Below are the code and all the weights of a small trained network. Each question names an input and a class and asks about switching units off, where a switched-off unit gives its printed mean instead of its output.

import numpy as np


def w(rows, s, z=0):
    codes = np.array(rows[::2]) - 128.0
    scale = np.full(codes.shape[1], s)
    scale[-1] = z or s
    return codes * scale


def norm(h):
    return h / np.sqrt((h * h).mean(-1, keepdims=True) + 1e-5)


def f(y):
    return y / 2 * (1 + np.tanh(0.7978845608 * (y + 0.044715 * y**3)))


def log_softmax(a):
    a = a - a.max(-1, keepdims=True)
    return a - np.log(np.exp(a).sum(-1, keepdims=True))


def net(x, mask):
    res = np.array(x, float).reshape(1, 3) / 4 @ E
    u = 0
    for l in range(4):
        y = f(norm(res) @ A[l][:, :-1].T + A[l][:, -1])
        res = res + np.where(mask[u : u + 4], y, B[l][:, -1]) @ B[l][:, :-1]
        u += 4
    return log_softmax(norm(res)[-1] @ U[:, :-1].T + U[:, -1])


A, B = {}, {}
E = w([
[101,58,128,254,79,222,93,184],'x0',
[123,201,37,138,120,166,228,182],'x1',
[118,101,235,133,220,67,224,216],'x2',
],0.0083)
A[0] = w([
[175,85,28,153,132,87,209,94,146],'L0N0',
[233,169,131,76,196,22,162,107,4],'L0N1',
[189,234,99,2,110,95,84,55,122],'L0N2',
[95,94,161,117,213,110,142,44,160],'L0N3',
],0.0078,0.0026)
B[0] = w([
[82,96,109,62,149,250,144,208,165],'L0N0',
[81,224,126,169,93,141,43,67,230],'L0N1',
[171,14,111,138,154,96,204,181,255],'L0N2',
[106,118,118,108,90,143,40,210,184],'L0N3',
],0.011,0.0068)
A[1] = w([
[97,169,169,162,102,129,85,17,68],'L1N0',
[178,1,185,157,115,115,121,158,97],'L1N1',
[139,147,238,119,101,81,152,73,4],'L1N2',
[114,174,90,139,47,202,114,92,127],'L1N3',
],0.0077,0.0047)
B[1] = w([
[143,120,180,45,73,145,169,53,159],'L1N0',
[171,51,114,93,66,3,208,53,255],'L1N1',
[127,176,132,141,89,154,44,167,120],'L1N2',
[11,134,149,103,80,178,93,153,202],'L1N3',
],0.0078,0.0048)
A[2] = w([
[129,255,108,136,154,139,156,160,39],'L2N0',
[126,122,129,153,70,126,99,85,63],'L2N1',
[171,127,97,162,140,139,199,172,2],'L2N2',
[129,172,187,148,177,101,55,98,59],'L2N3',
],0.013,0.0048)
B[2] = w([
[48,67,202,145,135,121,121,6,254],'L2N0',
[92,181,125,79,188,143,173,99,203],'L2N1',
[183,240,129,101,164,138,108,175,215],'L2N2',
[121,188,82,48,80,133,154,197,221],'L2N3',
],0.013,0.0046)
A[3] = w([
[170,172,81,106,176,153,204,160,33],'L3N0',
[115,174,73,107,103,157,204,207,154],'L3N1',
[109,138,126,118,93,132,104,3,4],'L3N2',
[137,109,205,175,150,121,156,169,105],'L3N3',
],0.012,0.0038)
B[3] = w([
[142,112,160,207,254,169,130,131,189],'L3N0',
[171,169,139,167,122,120,84,134,254],'L3N1',
[86,161,158,136,235,118,199,130,215],'L3N2',
[181,105,51,105,166,109,113,91,153],'L3N3',
],0.014,0.0075)
U = w([
[172,8,88,94,97,34,127,87,216],'0',
[16,138,164,92,163,124,176,72,224],'1',
[210,146,87,209,219,163,114,157,28],'2',
[79,148,89,185,23,186,39,161,116],'3',
[111,212,144,24,38,79,49,199,4],'4',
],0.017,0.0018)

Each question gives the input, the list of numbers given to net, and the class t.
The units are the neurons (one row each of A and B). Each row of codes is followed by its name. A weight is (code - 128) times the scale printed after its matrix; where a second scale follows, it is the last column's (A, B and U).
mask holds one flag per neuron, layer by layer. A switched-off neuron (its flag False) gives its mean, the last column of its row in B, instead of its output. The means were averaged over made-up inputs and are rounded, as every weight is.
A unit's drop is (log p(t) with every unit on - log p(t) with that unit switched off) / (log p(t) with every unit on - log p(t) with every unit switched off).
The circuit of an input: a set's keep is (log p(t) with only the set's units on - log p(t) with every unit switched off) / (log p(t) with every unit on - log p(t) with every unit switched off). Starting from the 12 units with the biggest drops (on a tie, the unit counted first), units are removed one at a time, each time the one whose removal leaves the highest keep (on an exact tie, the one counted first), for as long as the keep stays at least 0.8.
units of the circuit, in order: the units of the circuit, biggest drop first
most important unit: the unit with the biggest drop
top k neurons: the k neurons with the biggest drops, biggest first
k most important neurons of layer l: the k neurons of layer l with the biggest drops, biggest first
drop of u: that unit's drop, to one decimal
input [2,8,-4], class 3: top 2 neurons : L0N2, L0N0
input [-1,1,-5], class 2: most important unit : L2N2
input [0,-8,8], class 4: units of the circuit, in order : L0N2, L2N3
input [-7,1,-7], class 2: units of the circuit, in order : L0N2, L2N0, L3N0
input [0,-7,2], class 4: 2 most important neurons of layer 0 : L0N2, L0N3
input [7,0,-2], class 1: 3 most important neurons of layer 0 : L0N2, L0N0, L0N3
input [-1,1,-6], class 2: top 4 neurons : L0N2, L2N2, L2N0, L3N0
input [1,6,-3], class 3: top 3 neurons : L0N2, L1N3, L0N0
input [8,-5,-1], class 1: top 2 neurons : L0N2, L2N1
input [2,6,0], class 3: top 3 neurons : L0N2, L0N0, L1N1
input [-4,0,8], class 4: top 2 neurons : L2N3, L0N3
input [8,0,-4], class 1: 3 most important neurons of layer 0 : L0N0, L0N3, L0N2
input [7,0,7], class 0: top 2 neurons : L1N1, L0N0
input [-8,-1,-7], class 0: units of the circuit, in order : L0N2
input [5,0,2], class 0: top 2 neurons : L0N1, L1N1
input [3,0,-8], class 1: 3 most important neurons of layer 2 : L2N3, L2N1, L2N2
input [8,-1,1], class 0: top 2 neurons : L0N1, L2N0
input [0,1,0], class 2: top 4 neurons : L0N1, L0N0, L2N0, L0N3
input [-1,1,-7], class 2: top 4 neurons : L0N2, L2N0, L2N2, L3N0
input [5,8,0], class 3: units of the circuit, in order : L3N2
input [8,0,-8], class 1: 2 most important neurons of layer 3 : L3N2, L3N1
input [3,2,-1], class 3: top 2 neurons : L0N2, L2N0
input [6,0,-2], class 1: drop of L0N2 : 1.9
input [-8,4,-1], class 2: drop of L0N2 : 2.8
